Below is a small trained network, with its code and all its weights. Each question gives an input and a target symbol and asks what happens when units are switched off, that is, made to give their printed mean instead of their output.

import numpy as np


def w(rows, s, z=0):
    codes = np.array(rows[::2]) - 128.0
    scale = np.full(codes.shape[1], s)
    scale[-1] = z or s
    return codes * scale


def norm(h):
    return h / np.sqrt((h * h).mean(-1, keepdims=True) + 1e-5)


def softmax(a):
    e = np.exp(a - a.max(-1, keepdims=True))
    return e / e.sum(-1, keepdims=True)


def log_softmax(a):
    a = a - a.max(-1, keepdims=True)
    return a - np.log(np.exp(a).sum(-1, keepdims=True))


def net(x, mask):
    ids = ['ΓΘΞΠαβεζμσφ'.index(c) for c in x.split()]
    T = len(ids)
    res = E[ids] + P[:T]
    u = 0
    for l in range(2):
        r = norm(res)
        for j in range(3):
            rows = slice(2 * j, 2 * j + 2)
            q, k, v = (r @ M[l][rows].T for M in (Q, K, V))
            z = softmax(np.where(np.tri(T) > 0, q @ k.T / 2**0.5, -1e9)) @ v
            o = O[l][rows]
            res = res + np.where(mask[u + j], z, o[:, -1]) @ o[:, :-1]
        u += 3
    return log_softmax(norm(res)[-1] @ U[:, :-1].T + U[:, -1])


Q, K, V, O = {}, {}, {}, {}
E = w([
[150,88,84,74],'Γ',
[195,230,251,177],'Θ',
[69,189,206,139],'Ξ',
[82,202,173,183],'Π',
[78,128,172,90],'α',
[116,165,211,119],'β',
[53,202,194,84],'ε',
[110,148,124,149],'ζ',
[130,132,159,120],'μ',
[85,169,73,51],'σ',
[177,151,204,179],'φ',
],0.014)
P = w([
[153,86,42,119],'0',
[165,176,35,154],'1',
[164,160,36,161],'2',
[145,209,101,69],'3',
[131,233,102,91],'4',
[122,254,113,95],'5',
[97,228,154,142],'6',
],0.0066)
Q[0] = w([
[194,105,132,91],'0.h1',
[175,137,184,122],'0.h1',
[2,121,17,60],'0.h2',
[209,106,146,140],'0.h2',
[163,121,171,65],'0.h3',
[98,55,105,88],'0.h3',
],0.0098)
K[0] = w([
[30,249,66,121],'0.h1',
[19,45,190,69],'0.h1',
[253,109,137,49],'0.h2',
[19,144,247,149],'0.h2',
[145,178,186,33],'0.h3',
[128,139,44,206],'0.h3',
],0.0065)
V[0] = w([
[68,75,139,80],'0.h1',
[41,100,73,101],'0.h1',
[66,62,183,230],'0.h2',
[120,111,181,80],'0.h2',
[133,170,132,1],'0.h3',
[28,61,63,126],'0.h3',
],0.0088)
O[0] = w([
[99,147,121,157,94],'0.h1',
[150,198,122,180,128],'0.h1',
[24,102,81,158,2],'0.h2',
[122,2,86,146,107],'0.h2',
[167,118,191,240,245],'0.h3',
[192,116,28,169,61],'0.h3',
],0.008,0.0052)
Q[1] = w([
[179,72,84,144],'1.h1',
[127,199,7,102],'1.h1',
[153,142,115,254],'1.h2',
[185,35,166,190],'1.h2',
[174,128,109,200],'1.h3',
[127,130,107,109],'1.h3',
],0.0094)
K[1] = w([
[160,149,109,146],'1.h1',
[110,2,101,215],'1.h1',
[49,102,120,179],'1.h2',
[145,121,110,32],'1.h2',
[182,159,77,152],'1.h3',
[129,181,153,111],'1.h3',
],0.011)
V[1] = w([
[134,82,142,25],'1.h1',
[204,208,60,73],'1.h1',
[22,183,109,113],'1.h2',
[238,214,226,155],'1.h2',
[222,146,134,68],'1.h3',
[140,2,182,84],'1.h3',
],0.0087)
O[1] = w([
[166,75,181,111,100],'1.h1',
[191,222,109,2,156],'1.h1',
[52,133,154,89,128],'1.h2',
[136,175,222,164,254],'1.h2',
[120,117,205,144,158],'1.h3',
[179,145,133,165,74],'1.h3',
],0.0079,0.0099)
U = w([
[250,124,84,88,151],'Γ',
[129,72,121,202,147],'Θ',
[120,101,147,116,41],'Ξ',
[23,136,84,155,172],'Π',
[161,153,78,125,14],'α',
[103,145,109,200,65],'β',
[118,180,78,54,152],'ε',
[187,140,114,152,60],'ζ',
[122,43,122,72,253],'μ',
[51,143,77,49,106],'σ',
[144,151,56,229,172],'φ',
],0.012,0.0036)

Each question gives the input, a string of symbols that net reads in full, and the target symbol t.
The units are the heads (2 rows each of Q, K, V and O). Each row of codes is followed by its name. A weight is (code - 128) times the scale printed after its matrix; where a second scale follows, it is the last column's (O and U).
mask holds one flag per head, layer by layer. A switched-off head (its flag False) gives its mean, the last column of its rows in O, instead of its output. The means were averaged over made-up inputs and are rounded, as every weight is.
A unit's drop is (log p(t) with every unit on - log p(t) with that unit switched off) / (log p(t) with every unit on - log p(t) with every unit switched off).
The circuit of an input: a set's keep is (log p(t) with only the set's units on - log p(t) with every unit switched off) / (log p(t) with every unit on - log p(t) with every unit switched off). Starting from all 6 units, units are removed one at a time, each time the one whose removal leaves the highest keep (on an exact tie, the one counted first), for as long as the keep stays at least 0.8.
units of the circuit, in order: the units of the circuit, biggest drop first
unit that matters most: the unit with the biggest drop
heads that matter: for each layer, one digit per head in row order, 1 if its drop is at least 0.15 and else 0, layers parted by /
drop when u is switched off: that unit's drop, to one decimal
input α α σ, target φ: units of the circuit, in order : (1.h1, 0.h2, 0.h1)
input α Ξ β, target φ: units of the circuit, in order : (0.h2, 0.h3, 1.h1, 1.h2)
input α Θ φ, target φ: units of the circuit, in order : (0.h2, 1.h1, 1.h2)
input ζ ζ Ξ, target ε: units of the circuit, in order : (0.h3, 1.h1)
input Ξ ε σ, target Π: units of the circuit, in order : (1.h1, 0.h2, 1.h2)
input β φ ζ, target Θ: unit that matters most : 1.h1
input Π Ξ Ξ, target σ: units of the circuit, in order : (0.h3, 0.h2, 1.h2)
input Ξ φ Π, target Π: heads that matter : 010 / 100
input Ξ ε Ξ, target Π: heads that matter : 010 / 110
input Ξ α μ, target Π: units of the circuit, in order : (0.h2, 1.h2)
input α α ζ, target φ: units of the circuit, in order : (0.h3, 0.h2, 1.h1)
input φ Ξ α, target μ: heads that matter : 101 / 110
input Π ζ α, target σ: units of the circuit, in order : (0.h3, 1.h2)
input Ξ Ξ ζ, target Π: units of the circuit, in order : (0.h2, 1.h1, 1.h2)
input φ Θ μ, target μ: heads that matter : 101 / 100
input Ξ ζ α, target Π: heads that matter : 011 / 110
input Π ζ μ, target σ: units of the circuit, in order : (0.h2, 0.h3, 1.h2)
input α ζ μ, target φ: unit that matters most : 0.h3
input β Θ α, target Θ: drop when 1.h3 is switched off : 0.2
input α α σ ζ, target φ: drop when 0.h2 is switched off : 0.1
input ζ ζ φ, target ε: drop when 0.h3 is switched off : 0.5
input ζ α ζ, target ε: drop when 1.h1 is switched off : 0.2
